Here is a tiny trained network, its code and every weight. The questions are about switching its units off for an input and a class, where a switched-off unit gives its printed mean instead of its output.

import numpy as np


def w(rows, s, z=0):
    codes = np.array(rows[::2]) - 128.0
    scale = np.full(codes.shape[1], s)
    scale[-1] = z or s
    return codes * scale


def norm(h):
    return h / np.sqrt((h * h).mean(-1, keepdims=True) + 1e-5)


def f(y):
    return y / 2 * (1 + np.tanh(0.7978845608 * (y + 0.044715 * y**3)))


def log_softmax(a):
    a = a - a.max(-1, keepdims=True)
    return a - np.log(np.exp(a).sum(-1, keepdims=True))


def net(x, mask):
    res = np.array(x, float).reshape(1, 4) / 4 @ E
    u = 0
    for l in range(2):
        y = f(norm(res) @ A[l][:, :-1].T + A[l][:, -1])
        res = res + np.where(mask[u : u + 5], y, B[l][:, -1]) @ B[l][:, :-1]
        u += 5
    return log_softmax(norm(res)[-1] @ U[:, :-1].T + U[:, -1])


A, B = {}, {}
E = w([
[165,230,87,253,112],'x0',
[105,167,235,163,236],'x1',
[19,100,147,130,126],'x2',
[174,162,188,66,46],'x3',
],0.0049)
A[0] = w([
[148,187,118,172,98,43],'0.n0',
[69,113,214,124,146,21],'0.n1',
[73,138,195,135,153,84],'0.n2',
[157,181,120,188,89,3],'0.n3',
[70,129,110,182,248,84],'0.n4',
],0.014,0.0027)
B[0] = w([
[146,189,101,135,149,176],'0.n0',
[128,208,189,79,105,191],'0.n1',
[41,77,103,106,40,187],'0.n2',
[175,243,125,131,112,182],'0.n3',
[161,32,111,193,247,255],'0.n4',
],0.014,0.0078)
A[1] = w([
[157,131,94,157,142,3],'1.n0',
[46,172,200,123,121,59],'1.n1',
[143,114,62,126,55,32],'1.n2',
[84,122,105,103,159,182],'1.n3',
[169,251,87,168,114,108],'1.n4',
],0.017,0.0026)
B[1] = w([
[39,110,180,114,103,148],'1.n0',
[27,120,216,52,72,162],'1.n1',
[136,76,88,181,54,164],'1.n2',
[146,167,164,152,125,157],'1.n3',
[110,253,64,140,146,245],'1.n4',
],0.018,0.012)
U = w([
[107,57,128,206,246,141],'0',
[52,133,203,50,99,149],'1',
[157,71,55,155,46,148],'2',
[217,116,131,53,134,1],'3',
[113,247,42,165,137,188],'4',
],0.014,0.0046)

Each question gives the input, the list of numbers given to net, and the class t.
The units are the neurons (one row each of A and B). Each row of codes is followed by its name. A weight is (code - 128) times the scale printed after its matrix; where a second scale follows, it is the last column's (A, B and U).
mask holds one flag per neuron, layer by layer. A switched-off neuron (its flag False) gives its mean, the last column of its row in B, instead of its output. The means were averaged over made-up inputs and are rounded, as every weight is.
A unit's drop is (log p(t) with every unit on - log p(t) with that unit switched off) / (log p(t) with every unit on - log p(t) with every unit switched off).
The circuit of an input: a set's keep is (log p(t) with only the set's units on - log p(t) with every unit switched off) / (log p(t) with every unit on - log p(t) with every unit switched off). Starting from all 10 units, units are removed one at a time, each time the one whose removal leaves the highest keep (on an exact tie, the one counted first), for as long as the keep stays at least 0.8.
units of the circuit, in order: the units of the circuit, biggest drop first
k most important neurons: the k neurons with the biggest drops, biggest first
drop of u: that unit's drop, to one decimal
input [4,6,3,-4], class 0: units of the circuit, in order : 0.n4
input [-7,-1,-7,-5], class 0: 4 most important neurons : 1.n4, 0.n2, 1.n1, 0.n1
input [-4,-4,4,0], class 2: 4 most important neurons : 0.n4, 0.n1, 1.n4, 1.n2
input [-2,-4,4,-2], class 2: 2 most important neurons : 0.n4, 0.n1
input [-7,-4,7,-6], class 0: units of the circuit, in order : 1.n4, 1.n1
input [-7,0,-6,1], class 3: 3 most important neurons : 1.n4, 0.n2, 0.n4
input [-1,-8,-5,0], class 2: 2 most important neurons : 0.n3, 1.n2
input [-8,-3,-8,7], class 2: units of the circuit, in order : 0.n4, 0.n1, 1.n2
input [-4,-3,1,0], class 2: 3 most important neurons : 0.n1, 0.n4, 1.n4
input [-8,-8,1,-4], class 2: 2 most important neurons : 0.n4, 1.n4
input [4,8,8,1], class 1: 3 most important neurons : 0.n1, 0.n2, 1.n1
input [-1,-6,6,8], class 2: 3 most important neurons : 0.n1, 0.n4, 1.n4
input [-7,4,7,-5], class 1: 2 most important neurons : 0.n1, 0.n2
input [-5,-7,-6,0], class 2: most important neuron : 0.n4
input [-5,-8,-2,-2], class 2: 2 most important neurons : 0.n4, 1.n4
input [-3,-1,5,1], class 1: drop of 1.n3 : 0.0
input [-4,8,-4,-5], class 0: drop of 0.n4 : 2.0
input [2,4,1,-1], class 0: drop of 0.n4 : 1.3
